Here is a tiny trained network, its code and every weight. The questions are about switching its units off for an input and a class, where a switched-off unit gives its printed mean instead of its output.

import numpy as np


def w(rows, s, z=0):
    codes = np.array(rows[::2]) - 128.0
    scale = np.full(codes.shape[1], s)
    scale[-1] = z or s
    return codes * scale


def f(y):
    return y / 2 * (1 + np.tanh(0.7978845608 * (y + 0.044715 * y**3)))


def log_softmax(a):
    a = a - a.max(-1, keepdims=True)
    return a - np.log(np.exp(a).sum(-1, keepdims=True))


def net(x, mask):
    res = np.array(x, float).reshape(1, 3) / 4 @ E
    y = f(res @ A[0][:, :-1].T + A[0][:, -1])
    res = res + np.where(mask, y, B[0][:, -1]) @ B[0][:, :-1]
    return log_softmax(res[-1] @ U[:, :-1].T + U[:, -1])


A, B = {}, {}
E = w([
[244,57,154,147,91,168,221,156],'x0',
[131,255,236,148,149,235,189,55],'x1',
[183,115,171,108,232,167,133,111],'x2',
],0.0088)
A[0] = w([
[55,250,145,138,111,135,140,46,248],'neuron 0',
[216,48,120,122,193,112,147,167,117],'neuron 1',
[116,27,73,129,157,43,82,125,193],'neuron 2',
[206,173,224,121,233,215,185,67,211],'neuron 3',
[224,111,91,125,47,126,190,125,221],'neuron 4',
[44,146,66,125,86,65,88,141,254],'neuron 5',
],0.012,0.0038)
B[0] = w([
[27,69,178,190,83,212,87,63,221],'neuron 0',
[163,72,96,90,131,67,101,71,183],'neuron 1',
[122,146,50,68,82,128,40,222,217],'neuron 2',
[239,220,37,246,33,203,95,125,252],'neuron 3',
[151,76,158,244,213,113,116,175,189],'neuron 4',
[4,158,110,163,173,110,105,215,209],'neuron 5',
],0.013,0.02)
U = w([
[2,132,219,141,117,160,89,98,113],'0',
[122,69,228,180,182,96,140,147,74],'1',
[49,178,88,32,146,62,84,234,229],'2',
[87,166,180,3,182,124,212,16,5],'3',
[121,189,180,82,148,111,172,174,9],'4',
[91,139,161,26,99,89,143,17,5],'5',
[188,187,144,191,86,184,122,83,212],'6',
[222,9,108,76,162,28,96,112,203],'7',
],0.007,0.0027)

Each question gives the input, the list of numbers given to net, and the class t.
The units are the neurons (one row each of A and B). Each row of codes is followed by its name. A weight is (code - 128) times the scale printed after its matrix; where a second scale follows, it is the last column's (A, B and U).
mask holds one flag per neuron, in row order. A switched-off neuron (its flag False) gives its mean, the last column of its row in B, instead of its output. The means were averaged over made-up inputs and are rounded, as every weight is.
A unit's drop is (log p(t) with every unit on - log p(t) with that unit switched off) / (log p(t) with every unit on - log p(t) with every unit switched off).
The circuit of an input: a set's keep is (log p(t) with only the set's units on - log p(t) with every unit switched off) / (log p(t) with every unit on - log p(t) with every unit switched off). Starting from all 6 units, units are removed one at a time, each time the one whose removal leaves the highest keep (on an exact tie, the one counted first), for as long as the keep stays at least 0.8.
circuit, biggest first: the units of the circuit, biggest drop first
k most important neurons: the k neurons with the biggest drops, biggest first
drop of u: that unit's drop, to one decimal
input [2,-8,0], class 2: circuit, biggest first -> (neuron 2)
input [-8,-1,8], class 0: circuit, biggest first -> (neuron 3; neuron 0)
input [5,3,-6], class 1: 3 most important neurons -> (neuron 3; neuron 4; neuron 2)
input [3,-7,3], class 7: 2 most important neurons -> (neuron 1; neuron 5)
input [7,-2,-8], class 1: 2 most important neurons -> (neuron 4; neuron 3)
input [-1,-1,-1], class 2: 2 most important neurons -> (neuron 3; neuron 0)
input [4,0,-3], class 1: 4 most important neurons -> (neuron 3; neuron 2; neuron 4; neuron 1)
input [-8,-1,-7], class 0: 2 most important neurons -> (neuron 0; neuron 1)
input [-7,0,-4], class 0: drop of neuron 0 -> 1.4
input [5,-2,-3], class 7: drop of neuron 5 -> 0.1
input [-5,-4,2], class 2: drop of neuron 2 -> 0.0
input [-6,0,1], class 0: drop of neuron 0 -> 0.1
